Here is a tiny trained network, its code and every weight. The questions are about switching its units off for an input and a class, where a switched-off unit gives its printed mean instead of its output.

import numpy as np


def w(rows, s, z=0):
    codes = np.array(rows[::2]) - 128.0
    scale = np.full(codes.shape[1], s)
    scale[-1] = z or s
    return codes * scale


def f(y):
    return y / 2 * (1 + np.tanh(0.7978845608 * (y + 0.044715 * y**3)))


def log_softmax(a):
    a = a - a.max(-1, keepdims=True)
    return a - np.log(np.exp(a).sum(-1, keepdims=True))


def net(x, mask):
    res = np.array(x, float).reshape(1, 4) / 4 @ E
    y = f(res @ A[0][:, :-1].T + A[0][:, -1])
    res = res + np.where(mask, y, B[0][:, -1]) @ B[0][:, :-1]
    return log_softmax(res[-1] @ U[:, :-1].T + U[:, -1])


A, B = {}, {}
E = w([
[170,153,123,70,239,171,25,185],'x0',
[141,112,15,210,66,141,97,242],'x1',
[68,97,241,134,86,204,137,130],'x2',
[155,211,175,106,67,3,128,96],'x3',
],0.0078)
A[0] = w([
[95,136,254,58,145,163,114,97,219],'N0',
[193,150,125,76,154,74,150,68,145],'N1',
[158,147,96,75,248,144,57,145,142],'N2',
[134,106,144,78,230,170,147,102,252],'N3',
[94,76,79,134,183,236,107,172,218],'N4',
[160,159,139,114,99,46,179,18,229],'N5',
[24,88,144,244,7,128,217,135,244],'N6',
],0.0077,0.0041)
B[0] = w([
[229,184,185,251,107,46,98,120,220],'N0',
[84,129,110,109,127,81,161,113,170],'N1',
[180,93,91,163,83,198,68,116,204],'N2',
[185,143,129,224,94,41,127,54,195],'N3',
[201,136,148,254,59,17,184,26,215],'N4',
[109,112,154,117,110,59,190,83,213],'N5',
[139,83,122,149,22,178,125,61,248],'N6',
],0.0076,0.012)
U = w([
[28,62,146,91,88,212,160,92,127],'0',
[172,150,24,95,158,190,75,255,109],'1',
[153,179,221,122,178,178,106,212,19],'2',
[93,138,143,103,195,212,155,153,5],'3',
[50,166,125,25,182,74,171,140,111],'4',
[227,128,118,232,91,100,142,101,193],'5',
],0.0086,0.0028)

Each question gives the input, the list of numbers given to net, and the class t.
The units are the neurons (one row each of A and B). Each row of codes is followed by its name. A weight is (code - 128) times the scale printed after its matrix; where a second scale follows, it is the last column's (A, B and U).
mask holds one flag per neuron, in row order. A switched-off neuron (its flag False) gives its mean, the last column of its row in B, instead of its output. The means were averaged over made-up inputs and are rounded, as every weight is.
A unit's drop is (log p(t) with every unit on - log p(t) with that unit switched off) / (log p(t) with every unit on - log p(t) with every unit switched off).
The circuit of an input: a set's keep is (log p(t) with only the set's units on - log p(t) with every unit switched off) / (log p(t) with every unit on - log p(t) with every unit switched off). Starting from all 7 units, units are removed one at a time, each time the one whose removal leaves the highest keep (on an exact tie, the one counted first), for as long as the keep stays at least 0.8.
circuit, biggest first: the units of the circuit, biggest drop first
k most important neurons: the k neurons with the biggest drops, biggest first
drop of u: that unit's drop, to one decimal
input [-8,-1,-3,2], class 0: circuit, biggest first -> N0; N4; N3
input [-4,-6,-8,-2], class 4: circuit, biggest first -> N4; N0; N6
input [8,1,-5,5], class 1: circuit, biggest first -> N4; N0
input [1,-1,-3,3], class 4: circuit, biggest first -> N4; N0; N6
input [-3,5,3,3], class 0: 3 most important neurons -> N0; N4; N3
input [0,5,7,5], class 0: most important neuron -> N4
input [-8,-5,-8,5], class 4: drop of N4 -> 0.1
input [5,6,-6,6], class 1: drop of N3 -> 0.0
input [1,-4,-8,7], class 4: drop of N4 -> 0.1
input [6,3,0,6], class 1: drop of N4 -> 0.2
